Below are the code and all the weights of a small trained network. Each question names an input and a target symbol and asks about switching units off, where a switched-off unit gives its printed mean instead of its output.

import numpy as np


def w(rows, s, z=0):
    codes = np.array(rows[::2]) - 128.0
    scale = np.full(codes.shape[1], s)
    scale[-1] = z or s
    return codes * scale


def f(y):
    return np.maximum(y, 0)


def softmax(a):
    e = np.exp(a - a.max(-1, keepdims=True))
    return e / e.sum(-1, keepdims=True)


def log_softmax(a):
    a = a - a.max(-1, keepdims=True)
    return a - np.log(np.exp(a).sum(-1, keepdims=True))


def net(x, mask):
    ids = ['αδεζηλξστφ'.index(c) for c in x.split()]
    T = len(ids)
    res = E[ids] + P[:T]
    r = res
    for j in range(3):
        rows = slice(3 * j, 3 * j + 3)
        q, k, v = (r @ M[0][rows].T for M in (Q, K, V))
        z = softmax(np.where(np.tri(T) > 0, q @ k.T / 3**0.5, -1e9)) @ v
        o = O[0][rows]
        res = res + np.where(mask[j], z, o[:, -1]) @ o[:, :-1]
    y = f(res @ A[0][:, :-1].T + A[0][:, -1])
    res = res + np.where(mask[3:7], y, B[0][:, -1]) @ B[0][:, :-1]
    return log_softmax(res[-1] @ U[:, :-1].T + U[:, -1])


Q, K, V, O, A, B = {}, {}, {}, {}, {}, {}
E = w([
[143,136,149,147,105,110],'α',
[153,136,163,138,108,113],'δ',
[123,145,127,155,110,117],'ε',
[176,131,193,120,92,100],'ζ',
[159,99,123,205,127,73],'η',
[92,117,50,147,168,109],'λ',
[118,63,88,150,145,111],'ξ',
[131,105,69,39,106,124],'σ',
[150,150,95,80,176,103],'τ',
[83,110,126,112,5,42],'φ',
],0.02)
P = w([
[146,158,28,179,30,171],'0',
[133,144,154,141,196,131],'1',
[170,130,61,114,114,134],'2',
[117,141,173,119,206,89],'3',
[149,136,38,79,143,96],'4',
[95,130,196,85,211,54],'5',
[152,116,35,32,140,52],'6',
[45,162,198,88,178,7],'7',
],0.013)
Q[0] = w([
[100,110,88,97,123,123],'head 1',
[168,93,62,102,112,176],'head 1',
[102,158,186,109,249,85],'head 1',
[26,187,151,81,69,46],'head 2',
[153,163,24,46,72,254],'head 2',
[110,109,143,48,248,113],'head 2',
[192,121,139,109,147,156],'head 3',
[32,144,207,137,251,85],'head 3',
[111,136,205,136,135,19],'head 3',
],0.01)
K[0] = w([
[191,162,167,130,149,107],'head 1',
[234,154,93,145,42,154],'head 1',
[79,82,152,12,147,38],'head 1',
[148,113,177,118,143,40],'head 2',
[160,203,169,183,84,231],'head 2',
[166,200,97,125,169,67],'head 2',
[111,145,83,146,83,157],'head 3',
[86,119,106,40,115,32],'head 3',
[72,73,152,62,176,45],'head 3',
],0.011)
V[0] = w([
[148,140,100,199,165,168],'head 1',
[72,104,186,122,154,165],'head 1',
[156,52,54,74,93,145],'head 1',
[255,55,150,212,111,89],'head 2',
[223,175,104,159,142,65],'head 2',
[213,207,192,36,97,101],'head 2',
[91,156,163,117,141,36],'head 3',
[159,215,143,165,245,165],'head 3',
[100,57,206,203,86,76],'head 3',
],0.0093)
O[0] = w([
[110,196,104,95,235,155,124],'head 1',
[72,109,195,200,131,143,30],'head 1',
[108,52,58,2,70,129,147],'head 1',
[98,57,148,211,79,93,239],'head 2',
[218,100,116,182,113,55,253],'head 2',
[190,165,102,216,141,216,107],'head 2',
[206,122,136,76,217,175,205],'head 3',
[118,226,104,199,169,89,52],'head 3',
[90,92,154,133,219,152,191],'head 3',
],0.0094,0.0067)
A[0] = w([
[2,126,233,147,163,78,107],'neuron 1',
[28,77,225,249,186,174,163],'neuron 2',
[70,116,46,15,87,189,87],'neuron 3',
[117,158,165,104,116,57,254],'neuron 4',
],0.0073,0.0054)
B[0] = w([
[1,145,210,94,33,40,204],'neuron 1',
[103,100,138,197,95,235,232],'neuron 2',
[170,158,177,193,143,148,238],'neuron 3',
[212,114,98,147,86,141,255],'neuron 4',
],0.0092,0.0083)
U = w([
[174,73,20,107,53,127,207],'α',
[254,125,95,164,214,81,154],'δ',
[125,179,190,76,183,20,126],'ε',
[36,104,157,59,100,76,130],'ζ',
[145,100,119,135,152,153,62],'η',
[172,121,121,163,184,254,112],'λ',
[160,3,144,54,226,207,107],'ξ',
[145,132,125,149,160,181,109],'σ',
[143,67,163,200,120,94,1],'τ',
[116,167,136,131,159,190,173],'φ',
],0.0058,0.0096)

Each question gives the input, a string of symbols that net reads in full, and the target symbol t.
The units are the heads (3 rows each of Q, K, V and O) and the neurons (one row each of A and B). Each row of codes is followed by its name. A weight is (code - 128) times the scale printed after its matrix; where a second scale follows, it is the last column's (O, A, B and U).
mask holds one flag per unit, heads first, then neurons. A switched-off unit (its flag False) gives its mean, the last column of its rows in O or B, instead of its output. The means were averaged over made-up inputs and are rounded, as every weight is.
A unit's drop is (log p(t) with every unit on - log p(t) with that unit switched off) / (log p(t) with every unit on - log p(t) with every unit switched off).
The circuit of an input: a set's keep is (log p(t) with only the set's units on - log p(t) with every unit switched off) / (log p(t) with every unit on - log p(t) with every unit switched off). Starting from all 7 units, units are removed one at a time, each time the one whose removal leaves the highest keep (on an exact tie, the one counted first), for as long as the keep stays at least 0.8.
circuit, biggest first: the units of the circuit, biggest drop first
unit that matters most: the unit with the biggest drop
top k neurons: the k neurons with the biggest drops, biggest first
drop when u is switched off: that unit's drop, to one decimal
input τ α λ η α ξ η α, target ζ: circuit, biggest first : neuron 1; head 1
input α τ φ δ η ε, target τ: unit that matters most : head 1
input ζ ε ε ζ, target λ: circuit, biggest first : head 2; neuron 2; head 1
input δ α ξ δ η α λ α, target ε: circuit, biggest first : head 2; neuron 2
input ξ ε δ ε δ η, target τ: circuit, biggest first : neuron 2; head 2; head 1
input α ε λ ζ η δ η α, target τ: circuit, biggest first : head 1; head 2
input ε σ σ σ η ζ ξ δ, target ζ: top 2 neurons : neuron 1; neuron 3
input ξ ξ ε ξ, target ζ: circuit, biggest first : head 2; neuron 1
input η η τ τ η ζ, target δ: circuit, biggest first : head 2; head 3
input ζ λ δ ζ ζ ε λ ε, target ε: circuit, biggest first : head 2; neuron 2
input η η ε ε τ ε, target δ: circuit, biggest first : head 2; head 3; neuron 1
input φ η φ ξ ε η, target ζ: circuit, biggest first : neuron 1; head 2
input ε φ η ζ ζ τ η α, target δ: circuit, biggest first : head 3; head 2
input λ σ η ζ α ξ η ε, target ζ: unit that matters most : neuron 1
input ζ η α α, target τ: circuit, biggest first : head 1; neuron 1; head 2
input φ ε α η η α α, target δ: top 2 neurons : neuron 1; neuron 2
input ζ δ ε η ζ ζ, target τ: circuit, biggest first : head 1; head 2
input η ε σ φ η τ η λ, target δ: circuit, biggest first : head 3; neuron 1
input τ ε τ φ τ τ, target ξ: top 2 neurons : neuron 3; neuron 4
input τ δ ξ η φ φ λ σ, target ξ: unit that matters most : head 3
input ε ξ σ η, target α: drop when head 2 is switched off : 0.0
input τ λ φ ξ φ τ, target ξ: drop when head 1 is switched off : 0.0
input τ λ ζ α δ ζ, target λ: drop when neuron 2 is switched off : 0.5
input ζ φ λ η, target ξ: drop when head 3 is switched off : 1.2
